Here is a tiny trained network, its code and every weight. The questions are about switching its units off for an input and a class, where a switched-off unit gives its printed mean instead of its output.

import numpy as np


def w(rows, s, z=0):
    codes = np.array(rows[::2]) - 128.0
    scale = np.full(codes.shape[1], s)
    scale[-1] = z or s
    return codes * scale


def f(y):
    return y / 2 * (1 + np.tanh(0.7978845608 * (y + 0.044715 * y**3)))


def log_softmax(a):
    a = a - a.max(-1, keepdims=True)
    return a - np.log(np.exp(a).sum(-1, keepdims=True))


def net(x, mask):
    res = np.array(x, float).reshape(1, 4) / 4 @ E
    y = f(res @ A[0][:, :-1].T + A[0][:, -1])
    res = res + np.where(mask, y, B[0][:, -1]) @ B[0][:, :-1]
    return log_softmax(res[-1] @ U[:, :-1].T + U[:, -1])


A, B = {}, {}
E = w([
[165,67,189,169,50,224],'x0',
[126,130,150,158,146,128],'x1',
[65,73,210,2,179,139],'x2',
[185,16,32,196,175,151],'x3',
],0.0092)
A[0] = w([
[140,74,187,164,7,225,128],'n0',
[98,124,156,161,151,118,143],'n1',
[142,169,153,104,109,118,32],'n2',
[151,166,102,172,108,116,101],'n3',
[115,29,200,31,218,133,33],'n4',
[138,224,203,93,74,96,37],'n5',
[142,67,94,139,150,102,91],'n6',
[151,158,120,113,165,107,121],'n7',
[118,58,67,135,188,146,79],'n8',
[133,145,112,115,131,147,84],'n9',
[146,206,75,208,82,103,68],'n10',
[103,160,122,122,154,122,16],'n11',
[109,96,94,128,114,122,59],'n12',
[130,166,90,149,116,162,59],'n13',
[104,101,106,101,86,113,6],'n14',
[70,124,161,164,117,93,34],'n15',
[134,108,113,112,104,77,174],'n16',
[132,145,97,172,90,106,148],'n17',
[167,64,90,149,129,93,42],'n18',
[131,103,152,139,73,151,112],'n19',
[103,131,107,138,159,72,164],'n20',
[143,156,94,174,70,142,57],'n21',
[174,156,116,151,121,113,54],'n22',
[106,221,140,140,75,130,51],'n23',
[144,147,102,136,89,113,19],'n24',
[108,208,51,112,248,27,159],'n25',
[117,93,140,131,79,136,217],'n26',
[148,101,80,134,161,159,55],'n27',
[138,77,115,160,163,117,90],'n28',
[131,101,162,151,90,160,226],'n29',
],0.013,0.0014)
B[0] = w([
[236,135,127,89,131,119,236],'n0',
[126,134,119,121,122,133,132],'n1',
[119,128,137,163,124,148,155],'n2',
[89,123,111,102,134,93,183],'n3',
[42,113,78,96,162,54,235],'n4',
[105,127,150,214,99,191,220],'n5',
[118,140,147,168,110,171,171],'n6',
[148,124,125,122,131,136,147],'n7',
[108,140,164,188,102,176,192],'n8',
[128,128,134,133,131,124,127],'n9',
[65,106,100,95,155,77,235],'n10',
[134,126,131,128,120,134,142],'n11',
[126,133,130,143,121,130,137],'n12',
[108,128,130,121,143,112,158],'n13',
[127,130,133,128,138,124,127],'n14',
[125,132,120,141,119,137,136],'n15',
[136,132,130,123,132,130,136],'n16',
[100,111,114,105,142,108,180],'n17',
[104,146,147,173,121,162,179],'n18',
[166,129,119,113,130,132,160],'n19',
[166,129,134,107,121,130,162],'n20',
[98,119,117,106,146,100,190],'n21',
[106,117,124,118,143,121,161],'n22',
[87,143,147,172,114,174,196],'n23',
[110,126,125,126,141,115,152],'n24',
[253,129,136,77,126,123,248],'n25',
[154,135,141,116,147,121,152],'n26',
[110,141,145,162,112,158,167],'n27',
[112,141,144,150,92,159,167],'n28',
[159,136,132,96,122,121,169],'n29',
],0.028,0.015)
U = w([
[248,118,102,62,155,123,253],'0',
[70,88,60,84,201,76,146],'1',
[118,132,130,180,109,182,15],'2',
],0.014,0.00074)

Each question gives the input, the list of numbers given to net, and the class t.
The units are the neurons (one row each of A and B). Each row of codes is followed by its name. A weight is (code - 128) times the scale printed after its matrix; where a second scale follows, it is the last column's (A, B and U).
mask holds one flag per neuron, in row order. A switched-off neuron (its flag False) gives its mean, the last column of its row in B, instead of its output. The means were averaged over made-up inputs and are rounded, as every weight is.
A unit's drop is (log p(t) with every unit on - log p(t) with that unit switched off) / (log p(t) with every unit on - log p(t) with every unit switched off).
The circuit of an input: a set's keep is (log p(t) with only the set's units on - log p(t) with every unit switched off) / (log p(t) with every unit on - log p(t) with every unit switched off). Starting from the 12 units with the biggest drops (on a tie, the unit counted first), units are removed one at a time, each time the one whose removal leaves the highest keep (on an exact tie, the one counted first), for as long as the keep stays at least 0.8.
units of the circuit, in order: the units of the circuit, biggest drop first
most important unit: the unit with the biggest drop
k most important neurons: the k neurons with the biggest drops, biggest first
drop of u: that unit's drop, to one decimal
input [-7,8,6,-8], class 2: 2 most important neurons -> [n5, n0]
input [-5,4,4,5], class 0: 2 most important neurons -> [n25, n5]
input [-4,-3,-1,-3], class 0: units of the circuit, in order -> [n25]
input [7,8,-8,4], class 1: 4 most important neurons -> [n10, n25, n21, n3]
input [1,-4,0,-2], class 2: units of the circuit, in order -> [n25, n4]
input [5,-2,4,-5], class 0: 4 most important neurons -> [n0, n8, n10, n18]
input [5,4,-8,8], class 1: 3 most important neurons -> [n10, n21, n5]
input [6,-5,3,8], class 2: 2 most important neurons -> [n8, n25]
input [-6,5,-6,3], class 0: 3 most important neurons -> [n25, n4, n20]
input [7,0,-7,-5], class 0: 4 most important neurons -> [n0, n4, n19, n29]
input [5,-1,3,6], class 2: 3 most important neurons -> [n25, n8, n18]
input [-3,-7,-3,-2], class 0: 2 most important neurons -> [n4, n25]
input [-2,-2,-2,-2], class 0: 2 most important neurons -> [n4, n8]
input [4,2,4,-7], class 2: most important unit -> n5
input [1,6,-6,-6], class 1: 2 most important neurons -> [n10, n8]
input [-5,-2,-3,-3], class 0: drop of n25 -> 1.7
input [8,4,-5,-6], class 0: drop of n0 -> 6.5
input [3,0,2,-8], class 2: drop of n17 -> 0.0
